Here is a tiny trained network, its code and every weight. The questions are about switching its units off for an input and a class, where a switched-off unit gives its printed mean instead of its output.

import numpy as np


def w(rows, s, z=0):
    codes = np.array(rows[::2]) - 128.0
    scale = np.full(codes.shape[1], s)
    scale[-1] = z or s
    return codes * scale


def f(y):
    return y / 2 * (1 + np.tanh(0.7978845608 * (y + 0.044715 * y**3)))


def log_softmax(a):
    a = a - a.max(-1, keepdims=True)
    return a - np.log(np.exp(a).sum(-1, keepdims=True))


def net(x, mask):
    res = np.array(x, float).reshape(1, 7) / 4 @ E
    y = f(res @ A[0][:, :-1].T + A[0][:, -1])
    res = res + np.where(mask, y, B[0][:, -1]) @ B[0][:, :-1]
    return log_softmax(res[-1] @ U[:, :-1].T + U[:, -1])


A, B = {}, {}
E = w([
[111,112,78,88,62,79,99,63,121],'x0',
[128,131,127,125,127,128,131,128,127],'x1',
[127,128,124,134,129,125,128,127,134],'x2',
[128,126,129,132,129,126,125,128,129],'x3',
[248,138,91,181,107,127,114,145,83],'x4',
[117,54,132,149,116,87,210,166,96],'x5',
[127,129,121,128,131,129,131,129,128],'x6',
],0.013)
A[0] = w([
[148,198,156,140,181,210,95,141,158,170],'N1',
[214,174,67,146,72,120,76,105,94,149],'N2',
[108,52,99,124,67,57,165,116,96,89],'N3',
[52,137,142,62,126,122,103,76,195,207],'N4',
[121,90,170,166,166,140,206,206,109,129],'N5',
[62,95,172,113,170,137,176,140,157,224],'N6',
[110,53,96,117,71,43,170,112,86,88],'N7',
[107,101,130,119,113,106,156,125,125,163],'N8',
[133,172,84,98,76,123,46,44,140,130],'N9',
[146,195,166,144,203,229,103,153,162,194],'N10',
[94,117,162,121,180,149,167,141,149,165],'N11',
[231,127,111,201,122,132,153,188,57,148],'N12',
[112,62,95,114,62,44,153,116,95,95],'N13',
[143,192,161,143,195,220,105,148,154,186],'N14',
[120,167,97,88,93,115,51,52,142,139],'N15',
[253,135,105,186,107,126,137,165,65,186],'N16',
[5,119,148,70,142,136,111,81,190,254],'N17',
[103,92,174,147,164,140,195,182,130,146],'N18',
[64,132,136,73,132,127,98,70,177,196],'N19',
[151,91,149,167,167,140,191,198,100,130],'N20',
],0.0077,0.0047)
B[0] = w([
[187,160,157,136,205,72,143,35,97,205],'N1',
[175,19,6,81,171,153,43,83,108,217],'N2',
[189,190,186,140,199,61,183,46,105,193],'N3',
[40,203,153,178,96,170,162,161,160,211],'N4',
[39,75,66,108,43,148,136,243,156,206],'N5',
[68,105,146,19,142,69,204,151,254,206],'N6',
[176,197,190,149,188,75,179,53,107,199],'N7',
[126,141,149,118,138,104,166,131,134,156],'N8',
[78,61,50,124,90,225,40,166,151,198],'N9',
[186,182,174,136,204,40,194,52,97,224],'N10',
[110,93,141,57,141,85,165,143,168,174],'N11',
[143,161,55,244,74,170,119,154,35,240],'N12',
[179,202,176,159,198,89,150,33,111,194],'N13',
[191,172,171,128,185,54,190,52,99,213],'N14',
[67,108,77,147,76,225,65,165,156,191],'N15',
[159,135,44,223,99,168,83,125,56,251],'N16',
[38,187,167,168,93,142,207,155,171,240],'N17',
[46,65,96,75,100,116,151,207,204,192],'N18',
[52,195,157,178,88,173,151,151,157,197],'N19',
[89,122,62,186,46,161,157,221,107,200],'N20',
],0.006,0.011)
U = w([
[126,187,206,94,185,69,166,75,158,253],'0',
[87,151,109,177,43,199,126,190,118,166],'1',
[217,141,125,148,183,81,127,73,60,89],'2',
[137,1,71,83,116,178,49,117,140,27],'3',
[91,18,122,55,117,99,147,193,173,48],'4',
],0.0085,0.0012)

Each question gives the input, the list of numbers given to net, and the class t.
The units are the neurons (one row each of A and B). Each row of codes is followed by its name. A weight is (code - 128) times the scale printed after its matrix; where a second scale follows, it is the last column's (A, B and U).
mask holds one flag per neuron, in row order. A switched-off neuron (its flag False) gives its mean, the last column of its row in B, instead of its output. The means were averaged over made-up inputs and are rounded, as every weight is.
A unit's drop is (log p(t) with every unit on - log p(t) with that unit switched off) / (log p(t) with every unit on - log p(t) with every unit switched off).
most important unit: the unit with the biggest drop
top k neurons: the k neurons with the biggest drops, biggest first
drop of u: that unit's drop, to one decimal
input [0,-1,0,6,0,-2,7], class 0: top 2 neurons -> (N12; N16)
input [1,-4,2,5,-2,2,4], class 0: most important unit -> N9
input [2,3,0,-2,-8,0,-6], class 1: top 3 neurons -> (N4; N10; N19)
input [6,1,-2,-3,2,1,-1], class 2: top 2 neurons -> (N13; N7)
input [1,-1,-8,3,-3,6,-7], class 0: top 2 neurons -> (N7; N3)
input [6,2,7,8,0,2,-3], class 0: top 2 neurons -> (N16; N12)
input [8,5,6,6,-2,1,2], class 0: top 3 neurons -> (N13; N3; N7)
input [4,5,6,-4,5,0,4], class 3: top 2 neurons -> (N2; N10)
input [5,-3,-6,1,1,1,0], class 2: top 2 neurons -> (N5; N6)
input [-4,1,1,4,0,-8,7], class 0: top 2 neurons -> (N16; N12)
input [-2,3,5,3,-1,0,1], class 0: top 2 neurons -> (N9; N2)
input [5,-7,6,-4,1,6,0], class 2: top 2 neurons -> (N17; N6)
input [-5,3,2,-1,1,-3,2], class 2: drop of N4 -> 0.1
input [5,1,8,-2,2,-6,-7], class 3: drop of N2 -> 0.2
input [-7,-7,8,-8,1,0,6], class 2: drop of N10 -> 0.8
input [-1,8,5,4,-8,4,1], class 4: most important unit -> N6
